[[136 126 148 146 110 157 154 125 131 121 144 127 128 146 137]
 [128 118 143 127 109 147 127 133 128 132 132 123 144 140 120]
 [124 110 107 128 142 112 102 129 124 141 128 134 126 121 128]]
|
[[124 110 107 128 142 112 102 129 124 141 128 134 126 121 128]
 [128 118 143 127 109 147 127 133 128 132 132 123 144 140 120]
 [136 126 148 146 110 157 154 125 131 121 144 127 128 146 137]]

[[128 136 100 120 122 109 127 112 114 129]
 [131 137 106 119 119 120 124 106 124 122]
 [128 136 132 119 117 128 123 130 131 131]
 [128 133 126 132 123 130 128 127 120 120]
 [126 136 134 129 126 133 116 131 129 126]
 [131 137 105 119 123 115 123 116 122 116]
 [129 127 134 135 119 129 117 131 129 125]
 [118 140 108 122 128 125 127 109 119 124]
 [133 127 126 126 124 136 135 130 136 131]]
|
[[133 127 126 126 124 136 135 130 136 131]
 [118 140 108 122 128 125 127 109 119 124]
 [129 127 134 135 119 129 117 131 129 125]
 [131 137 105 119 123 115 123 116 122 116]
 [126 136 134 129 126 133 116 131 129 126]
 [128 133 126 132 123 130 128 127 120 120]
 [128 136 132 119 117 128 123 130 131 131]
 [131 137 106 119 119 120 124 106 124 122]
 [128 136 100 120 122 109 127 112 114 129]]

[[143 139 134 140 140]
 [100 111 112 110 112]
 [105 117 115 113 113]
 [144 138 133 142 142]
 [138 137 131 135 139]
 [144 135 134 139 142]]
|
[[144 135 134 139 142]
 [138 137 131 135 139]
 [144 138 133 142 142]
 [105 117 115 113 113]
 [100 111 112 110 112]
 [143 139 134 140 140]]

[[132 119 128]
 [127 120 127]
 [140 111 116]
 [135 104 118]
 [133 120 126]
 [138 106 113]
 [131 112 124]
 [136 119 121]
 [131 111 119]]
|
[[131 111 119]
 [136 119 121]
 [131 112 124]
 [138 106 113]
 [133 120 126]
 [135 104 118]
 [140 111 116]
 [127 120 127]
 [132 119 128]]

[[125 131 130 128 126 126 131]
 [123 132 129 127 130 128 132]
 [117 124 129 136 126 126 134]
 [140 127 126 125 123 131 119]
 [116 121 133 140 126 120 131]
 [135 128 129 126 136 124 129]
 [135 131 125 121 127 130 124]
 [128 130 127 129 123 132 127]
 [107 123 131 144 123 121 138]
 [108 127 129 137 124 126 137]]
|
[[108 127 129 137 124 126 137]
 [107 123 131 144 123 121 138]
 [128 130 127 129 123 132 127]
 [135 131 125 121 127 130 124]
 [135 128 129 126 136 124 129]
 [116 121 133 140 126 120 131]
 [140 127 126 125 123 131 119]
 [117 124 129 136 126 126 134]
 [123 132 129 127 130 128 132]
 [125 131 130 128 126 126 131]]

[[131 128 124 119 128 126 124]
 [115 126 136 152 112 131 127]
 [126 124 123 145 121 123 124]
 [134 129 122 124 129 117 117]
 [113 132 127 130 134 125 142]
 [123 125 128 127 126 121 126]
 [131 132 136 150 132 127 125]
 [122 130 134 126 124 141 124]
 [134 129 124 128 123 126 130]]
|
[[134 129 124 128 123 126 130]
 [122 130 134 126 124 141 124]
 [131 132 136 150 132 127 125]
 [123 125 128 127 126 121 126]
 [113 132 127 130 134 125 142]
 [134 129 122 124 129 117 117]
 [126 124 123 145 121 123 124]
 [115 126 136 152 112 131 127]
 [131 128 124 119 128 126 124]]

[[133 148 116 137]
 [125 141 123 133]
 [133 148 116 137]
 [134 131 121 134]
 [114 155 135 118]
 [132 129 123 132]
 [112 156 136 118]
 [129 156 110 147]
 [137 137 113 144]
 [127 133 128 128]
 [130 141 119 138]]
|
[[130 141 119 138]
 [127 133 128 128]
 [137 137 113 144]
 [129 156 110 147]
 [112 156 136 118]
 [132 129 123 132]
 [114 155 135 118]
 [134 131 121 134]
 [133 148 116 137]
 [125 141 123 133]
 [133 148 116 137]]

[[132 133 140 135 149 124 121]
 [131 132 133 125 150 127 114]
 [129 126 143 138 143 137 136]
 [128 124 125 120 141 143 117]
 [131 130 147 138 141 129 130]
 [132 132 146 135 143 127 128]
 [131 133 142 133 148 123 121]
 [131 130 146 139 143 130 132]
 [131 130 145 137 146 130 133]]
|
[[131 130 145 137 146 130 133]
 [131 130 146 139 143 130 132]
 [131 133 142 133 148 123 121]
 [132 132 146 135 143 127 128]
 [131 130 147 138 141 129 130]
 [128 124 125 120 141 143 117]
 [129 126 143 138 143 137 136]
 [131 132 133 125 150 127 114]
 [132 133 140 135 149 124 121]]
